Below are the code and all the weights of a small trained network. Each question names an input and a target symbol and asks about switching units off, where a switched-off unit gives its printed mean instead of its output.

import numpy as np


def w(rows, s, z=0):
    codes = np.array(rows[::2]) - 128.0
    scale = np.full(codes.shape[1], s)
    scale[-1] = z or s
    return codes * scale


def f(y):
    return np.maximum(y, 0)


def softmax(a):
    e = np.exp(a - a.max(-1, keepdims=True))
    return e / e.sum(-1, keepdims=True)


def log_softmax(a):
    a = a - a.max(-1, keepdims=True)
    return a - np.log(np.exp(a).sum(-1, keepdims=True))


def net(x, mask):
    ids = ['Ψαγζηλξ'.index(c) for c in x.split()]
    T = len(ids)
    res = E[ids] + P[:T]
    q, k, v = (res @ M[0].T for M in (Q, K, V))
    z = softmax(np.where(np.tri(T) > 0, q @ k.T / 3**0.5, -1e9)) @ v
    res = res + np.where(mask[0], z, O[0][:, -1]) @ O[0][:, :-1]
    y = f(res @ A[0][:, :-1].T + A[0][:, -1])
    res = res + np.where(mask[1:25], y, B[0][:, -1]) @ B[0][:, :-1]
    return log_softmax(res[-1] @ U[:, :-1].T + U[:, -1])


Q, K, V, O, A, B = {}, {}, {}, {}, {}, {}
E = w([
[118,33,98,158,69,64,192,203,142],'Ψ',
[91,131,245,217,73,2,137,210,151],'α',
[114,10,36,167,216,149,122,83,78],'γ',
[122,43,121,67,113,220,126,153,236],'ζ',
[86,109,140,229,183,94,100,51,217],'η',
[147,139,185,29,94,213,193,129,37],'λ',
[105,193,223,145,203,170,109,42,57],'ξ',
],0.0069)
P = w([
[99,95,112,88,110,101,62,116,110],'0',
[76,80,171,140,149,139,124,205,167],'1',
[98,148,105,120,146,114,212,148,125],'2',
[248,140,130,137,201,124,126,143,171],'3',
[69,108,152,164,156,199,132,178,151],'4',
[123,140,139,113,95,145,232,62,127],'5',
[35,183,94,102,94,156,86,79,118],'6',
[134,97,196,179,121,221,125,106,131],'7',
],0.012)
Q[0] = w([
[249,182,70,84,98,35,117,109,124],'head 1',
[239,102,193,138,158,148,95,112,111],'head 1',
[77,207,80,86,111,119,47,137,85],'head 1',
],0.011)
K[0] = w([
[91,49,101,99,85,28,73,199,142],'head 1',
[37,85,171,102,64,160,27,65,56],'head 1',
[195,108,158,148,236,100,91,254,133],'head 1',
],0.0095)
V[0] = w([
[179,89,65,74,231,253,78,37,75],'head 1',
[105,154,158,252,212,11,102,66,131],'head 1',
[147,20,25,174,118,88,111,157,206],'head 1',
],0.0066)
O[0] = w([
[140,146,166,63,182,118,22,180,62,250],'head 1',
[156,17,226,157,206,94,175,41,125,207],'head 1',
[254,102,123,172,54,168,55,59,98,38],'head 1',
],0.0082,0.0019)
A[0] = w([
[162,66,195,160,111,126,89,86,95,135],'neuron 1',
[128,125,162,155,67,163,243,92,179,97],'neuron 2',
[72,117,148,96,200,53,104,179,136,187],'neuron 3',
[163,161,106,64,155,163,47,164,95,144],'neuron 4',
[160,72,152,192,91,218,58,135,172,99],'neuron 5',
[134,204,103,141,146,135,114,87,174,201],'neuron 6',
[83,125,152,184,102,144,71,253,95,115],'neuron 7',
[78,109,73,152,138,150,187,153,157,168],'neuron 8',
[155,122,168,73,136,138,31,183,83,176],'neuron 9',
[88,82,146,55,202,100,144,151,124,79],'neuron 10',
[88,175,91,175,146,101,99,116,182,149],'neuron 11',
[88,148,110,156,37,167,190,196,210,91],'neuron 12',
[124,132,81,111,109,67,230,150,9,119],'neuron 13',
[136,61,168,205,146,146,150,80,133,80],'neuron 14',
[185,92,144,119,97,60,133,46,70,190],'neuron 15',
[79,41,148,79,204,133,131,183,205,113],'neuron 16',
[144,96,104,146,108,140,163,40,155,251],'neuron 17',
[122,126,17,76,86,87,215,148,52,109],'neuron 18',
[235,200,53,133,42,144,52,72,83,111],'neuron 19',
[98,107,184,133,166,130,241,134,142,119],'neuron 20',
[107,232,62,16,149,135,147,203,106,182],'neuron 21',
[113,108,162,162,156,156,46,134,163,139],'neuron 22',
[84,79,179,114,161,103,128,133,146,145],'neuron 23',
[100,150,145,118,160,55,149,43,104,179],'neuron 24',
],0.006,0.003)
B[0] = w([
[146,90,110,108,131,208,174,146,104,199],'neuron 1',
[46,184,102,149,75,110,58,155,190,205],'neuron 2',
[150,163,173,88,179,149,173,113,125,253],'neuron 3',
[100,172,113,148,110,81,81,118,197,193],'neuron 4',
[145,96,152,210,52,147,153,80,80,189],'neuron 5',
[54,58,142,100,115,138,167,206,158,156],'neuron 6',
[212,111,3,67,189,151,120,92,139,206],'neuron 7',
[160,187,95,90,188,114,94,93,159,200],'neuron 8',
[145,186,66,112,142,107,91,70,190,220],'neuron 9',
[118,175,191,120,164,96,165,96,150,220],'neuron 10',
[87,83,147,98,131,200,150,205,114,150],'neuron 11',
[126,239,96,123,141,152,42,122,139,189],'neuron 12',
[230,136,146,213,85,146,108,54,10,165],'neuron 13',
[88,70,138,127,113,95,142,184,147,212],'neuron 14',
[175,123,66,82,170,187,147,109,141,197],'neuron 15',
[134,192,210,152,133,117,153,94,87,252],'neuron 16',
[105,63,98,98,120,157,168,171,146,221],'neuron 17',
[185,129,130,157,109,253,127,132,44,163],'neuron 18',
[19,118,231,209,41,89,101,172,119,171],'neuron 19',
[105,182,138,189,83,72,82,80,147,255],'neuron 20',
[63,58,204,118,128,132,166,193,101,227],'neuron 21',
[160,156,129,158,107,169,83,121,62,203],'neuron 22',
[152,110,161,127,145,107,160,121,105,231],'neuron 23',
[173,96,70,89,157,101,151,84,168,208],'neuron 24',
],0.0068,0.0056)
U = w([
[90,75,78,89,130,86,190,122,236,144],'Ψ',
[58,174,143,202,71,3,53,152,165,10],'α',
[236,71,70,80,163,153,184,89,44,250],'γ',
[215,226,53,154,122,176,59,35,142,106],'ζ',
[89,73,219,216,57,187,191,189,21,34],'η',
[81,132,93,30,165,190,125,245,177,204],'λ',
[127,167,190,95,175,61,168,90,120,140],'ξ',
],0.0068,0.0016)

Each question gives the input, a string of symbols that net reads in full, and the target symbol t.
The units are the heads (3 rows each of Q, K, V and O) and the neurons (one row each of A and B). Each row of codes is followed by its name. A weight is (code - 128) times the scale printed after its matrix; where a second scale follows, it is the last column's (O, A, B and U).
mask holds one flag per unit, heads first, then neurons. A switched-off unit (its flag False) gives its mean, the last column of its rows in O or B, instead of its output. The means were averaged over made-up inputs and are rounded, as every weight is.
A unit's drop is (log p(t) with every unit on - log p(t) with that unit switched off) / (log p(t) with every unit on - log p(t) with every unit switched off).
The circuit of an input: a set's keep is (log p(t) with only the set's units on - log p(t) with every unit switched off) / (log p(t) with every unit on - log p(t) with every unit switched off). Starting from the 12 units with the biggest drops (on a tie, the unit counted first), units are removed one at a time, each time the one whose removal leaves the highest keep (on an exact tie, the one counted first), for as long as the keep stays at least 0.8.
circuit, biggest first: the units of the circuit, biggest drop first
most important unit: the unit with the biggest drop
top k neurons: the k neurons with the biggest drops, biggest first
drop when u is switched off: that unit's drop, to one decimal
input α ζ λ ξ ζ γ ζ η, target η: most important unit : neuron 5
input ζ λ η Ψ ξ Ψ ζ, target η: circuit, biggest first : head 1; neuron 19; neuron 5; neuron 9
input ζ ξ α ζ α λ λ, target α: circuit, biggest first : head 1; neuron 19; neuron 4
input ζ γ λ ζ, target α: circuit, biggest first : head 1; neuron 19; neuron 4
input η ξ λ ζ Ψ γ ξ, target α: circuit, biggest first : head 1; neuron 19
input γ ξ ξ γ, target ζ: top 3 neurons : neuron 9; neuron 4; neuron 21
input γ ξ γ λ, target ζ: circuit, biggest first : head 1; neuron 9
input ξ η λ, target η: circuit, biggest first : neuron 21; neuron 13; head 1
input ζ η Ψ η, target α: circuit, biggest first : head 1; neuron 19
input ξ α ξ α η Ψ ζ, target Ψ: circuit, biggest first : head 1; neuron 17
input ξ η α λ ξ λ, target η: circuit, biggest first : neuron 21; head 1; neuron 13
input ξ Ψ ζ Ψ Ψ, target ζ: circuit, biggest first : head 1; neuron 12; neuron 7
input Ψ λ Ψ α ζ, target ζ: top 2 neurons : neuron 12; neuron 5
input γ ξ α α, target ζ: circuit, biggest first : head 1; neuron 9
input ξ Ψ λ λ ζ ζ η, target λ: circuit, biggest first : head 1; neuron 11
input η ζ Ψ η, target γ: top neuron : neuron 15
input λ λ ξ λ ζ, target ξ: drop when neuron 16 is switched off : 0.4
input η ζ λ Ψ γ λ α, target η: drop when head 1 is switched off : 1.1
input Ψ Ψ ζ γ γ, target ζ: drop when head 1 is switched off : 0.9
input η η Ψ λ λ η λ η, target λ: top neuron : neuron 11
